Look-ups in named tables: a row name and a column name give one cell, copied from the table.

Pof =
,Sugefir,Vudobak,Vosara,Mumiz,Piteko,Gagadev,Tufom,Zor,Vasuf
Sibani,478,418,611,506,537,519,998,503,497
Lenogir,298,437,580,501,514,403,165,397,557
Pab,479,541,933,595,425,528,488,539,622
Zur,411,459,521,552,513,482,169,384,594
Rudoz,511,438,640,525,527,541,996,516,512

What is the Tufom of Lenogir in Pof? 165
What is the Vosara of Zur in Pof? 521
What is the Zor of Pab in Pof? 539
What is the Gagadev of Lenogir in Pof? 403
What is the Vudobak of Lenogir in Pof? 437
What is the Vasuf of Rudoz in Pof? 512
What is the Mumiz of Zur in Pof? 552
What is the Sugefir of Sibani in Pof? 478
What is the Zor of Rudoz in Pof? 516
What is the Mumiz of Pab in Pof? 595
What is the Piteko of Pab in Pof? 425
What is the Zor of Zur in Pof? 384
What is the Piteko of Lenogir in Pof? 514
What is the Vudobak of Pab in Pof? 541
What is the Piteko of Sibani in Pof? 537

Mizi:
fields: Voku, Semopa
Bifuru: [2342, 3126]
Runimak: [-792, -3323]
Nuf: [4457, -2281]
Vif: [3877, 2613]
Rafak: [2448, -5858]
Lodelot: [3722, 1197]
Gor: [71, -6011]
Ful: [2245, 5587]
Duz: [4392, 1522]
Nerara: [-4742, -1092]
Bub: [-3517, 1641]

What is the Voku of Nuf in Mizi?
4457
What is the Voku of Bub in Mizi?
-3517
What is the Voku of Gor in Mizi?
71
What is the Semopa of Rafak in Mizi?
-5858
What is the Semopa of Lodelot in Mizi?
1197
What is the Semopa of Gor in Mizi?
-6011
What is the Semopa of Duz in Mizi?
1522
What is the Semopa of Vif in Mizi?
2613

Dumo
        Nasagog  Nunopa  Dimivok  Denobam  Vizomi  Fefu  Lugu
Dufiv       421     616      584      354     842   161   611
Kiveb       387     467      283      579     200   366   469
Gasa        282      13      309      333     286   423   416
Fimizu      570     152      592      468     621   376   263

Kiveb, Nasagog -> 387
Kiveb, Dimivok -> 283
Dufiv, Vizomi -> 842
Dufiv, Nasagog -> 421
Dufiv, Fefu -> 161
Gasa, Nunopa -> 13
Gasa, Dimivok -> 309
Kiveb, Fefu -> 366
Fimizu, Dimivok -> 592
Fimizu, Nasagog -> 570
Kiveb, Lugu -> 469
Fimizu, Denobam -> 468
Gasa, Vizomi -> 286
Dufiv, Lugu -> 611
Kiveb, Vizomi -> 200
Dufiv, Denobam -> 354
Fimizu, Nunopa -> 152
Gasa, Lugu -> 416
Row with the largest Denobam: Kiveb

Dap.tsv
	Gir	Rig	Nuneno	Nolite	Butos	Nim	Zev
Nezupes	75	87	38	58	152	128	83
Fel	16	103	38	78	196	104	50
Simel	236	59	99	89	140	150	130
Tilag	143	103	50	89	140	128	185
Biloluv	135	106	38	127	109	128	83
Ribo	119	103	155	89	194	95	105
Kub	119	43	38	94	140	128	83

What is the Gir of Kub in Dap?
119
What is the Rig of Kub in Dap?
43
What is the Butos of Fel in Dap?
196
What is the Rig of Tilag in Dap?
103
What is the Nolite of Biloluv in Dap?
127
What is the Gir of Simel in Dap?
236
What is the Butos of Ribo in Dap?
194

Rino
columns: Vogipo, Det, Nad, Beda, Tefama, Nik, Sefek, Zufened
Vus: [-0.5, -3.2, -1.6, -2.6, 0.4, 0.5, 1.3, -4.8]
Katoga: [-0.2, -9.0, -6.3, -1.9, -9.6, 0.9, -0.5, -6.6]
Depofef: [0.6, 2.5, 3.8, 0.5, 4.5, 0.3, -1.6, 2.3]
Tinura: [0.3, 1.9, 4.2, -1.3, 4.6, -1.4, -4.1, 0.3]
Fuzipum: [-3.1, 5.9, 0.0, 2.5, 0.8, -2.6, 0.1, 7.6]

Zufened of Fuzipum: 7.6
Det of Fuzipum: 5.9
Det of Tinura: 1.9
Nad of Katoga: -6.3
Sefek of Fuzipum: 0.1
Tefama of Vus: 0.4
Nad of Fuzipum: 0.0
Sefek of Vus: 1.3
Det of Katoga: -9.0
Sefek of Tinura: -4.1
Beda of Tinura: -1.3
Tefama of Katoga: -9.6
Nad of Vus: -1.6

Lak
          Dede  Tigovu  Meziko
Tel       1231   50878  -76823
Tuz       2083   80075  -84925
Sotilav  -2167   78441  -85139
Gek        345   79875  -83962
Gotem      879   33563  -72554
Lamuk     1483   81953  -84417

Tigovu of Gotem: 33563
Meziko of Gotem: -72554
Tigovu of Gek: 79875
Dede of Gek: 345
Meziko of Sotilav: -85139
Tigovu of Lamuk: 81953
Dede of Lamuk: 1483

Pupag
|  | Zis | Nese | Misu | Nuge | Zet | Gozov | Benuzo | Dekep |
|---|---|---|---|---|---|---|---|---|
| Dof | 186 | 141 | 190 | 111 | 100 | 78 | 85 | 145 |
| Moduzu | 222 | 136 | 191 | 114 | 160 | 149 | 91 | 175 |
| Bugu | 242 | 196 | 59 | 126 | 119 | 116 | 62 | 77 |
| Kapa | 115 | 148 | 189 | 94 | 111 | 162 | 96 | 178 |
| Sebi | 65 | 135 | 76 | 125 | 112 | 113 | 102 | 126 |
| Miz | 51 | 103 | 154 | 113 | 162 | 188 | 123 | 205 |
| Pepez | 33 | 76 | 146 | 125 | 182 | 177 | 134 | 214 |

Dekep of Bugu = 77
Nese of Sebi = 135
Zis of Bugu = 242
Gozov of Kapa = 162
Benuzo of Bugu = 62
Nuge of Kapa = 94
Zet of Bugu = 119
Zis of Kapa = 115
Nuge of Sebi = 125
Nese of Kapa = 148
Benuzo of Moduzu = 91
Zis of Sebi = 65
Misu of Dof = 190
Benuzo of Sebi = 102
Gozov of Sebi = 113
Row with the largest Gozov: Miz

Zufa
|  | Koro | Lin | Rovig | Sabiv | Bolil |
|---|---|---|---|---|---|
| Zoz | 36.941 | 0.089 | -18.271 | -64.883 | 17.132 |
| Kiz | 2.478 | -4.735 | -15.410 | -25.526 | -0.897 |
| Fak | -30.647 | -45.146 | 15.381 | -37.690 | -51.950 |
| Tesetol | -44.465 | -45.518 | -36.171 | -20.342 | -41.086 |
| Negisum | -21.343 | -20.363 | -57.851 | -16.384 | -8.009 |
| Zubera | -9.583 | 18.978 | -28.114 | 1.507 | 10.809 |
| Ketanof | -62.949 | -60.634 | -37.856 | -16.041 | -56.896 |
| Sapas | 15.795 | -21.896 | -45.256 | -86.915 | -1.494 |
| Dab | -27.514 | -42.447 | -27.452 | -45.840 | -40.679 |
| Nateku | -32.622 | -10.287 | -27.412 | -2.206 | -15.850 |
| Ruz | -3.694 | -59.805 | 70.973 | -82.031 | -71.469 |

What is the Lin of Sapas in Zufa?
-21.896
What is the Sabiv of Nateku in Zufa?
-2.206
What is the Sabiv of Ketanof in Zufa?
-16.041
What is the Lin of Kiz in Zufa?
-4.735
What is the Koro of Fak in Zufa?
-30.647
What is the Rovig of Fak in Zufa?
15.381
What is the Sabiv of Sapas in Zufa?
-86.915
What is the Rovig of Nateku in Zufa?
-27.412
What is the Bolil of Ruz in Zufa?
-71.469
What is the Koro of Dab in Zufa?
-27.514
What is the Sabiv of Tesetol in Zufa?
-20.342
What is the Koro of Ruz in Zufa?
-3.694
What is the Lin of Ruz in Zufa?
-59.805
What is the Bolil of Zoz in Zufa?
17.132
What is the Rovig of Negisum in Zufa?
-57.851
What is the Bolil of Nateku in Zufa?
-15.850
What is the Bolil of Zubera in Zufa?
10.809
What is the Bolil of Negisum in Zufa?
-8.009
What is the Rovig of Kiz in Zufa?
-15.410
Row with the largest Lin: Zubera

